[[56.4, -58.9, -56.2, 57.4],
[-50.7, 55.2, 53.5, -50.5],
[28.2, -28.8, -28.0, 28.6]]
:
[[56.4, -58.9],
[-50.7, 55.2],
[28.2, -28.8]]

[[-6.2, 40.9, 75.1, 24.9, 40.0],
[5.7, -47.5, -70.0, -27.0, -40.9],
[5.8, -49.1, -74.3, -29.8, -46.6],
[51.0, -9.7, 49.2, -4.1, -72.5],
[-8.5, 46.0, 74.0, 25.8, 38.5]]
:
[[-6.2, 40.9],
[5.7, -47.5],
[5.8, -49.1]]

[[15.0, 20.7],
[-28.2, -37.1],
[25.1, 25.6],
[-56.5, -45.3],
[-38.9, -40.3]]
:
[[15.0, 20.7],
[-28.2, -37.1],
[25.1, 25.6]]

[[-57.2, -4.8, 9.2, -30.5],
[-14.3, -71.0, 66.9, 11.3],
[2.9, -59.2, 9.1, -73.6]]
:
[[-57.2, -4.8],
[-14.3, -71.0],
[2.9, -59.2]]

[[17.5, -4.8, -66.4, 32.3],
[-0.2, -24.2, -31.7, 78.4],
[1.9, -21.3, -21.4, 66.6]]
:
[[17.5, -4.8],
[-0.2, -24.2],
[1.9, -21.3]]

[[7.2, -8.1, 4.7, -4.9, 12.0],
[15.4, -57.8, 29.2, -26.3, 52.1],
[-18.8, 9.2, -9.9, 0.5, -28.8],
[-21.0, -23.1, -10.3, -13.8, -18.5],
[-13.7, 68.0, -29.5, 28.8, -38.6]]
:
[[7.2, -8.1],
[15.4, -57.8],
[-18.8, 9.2]]
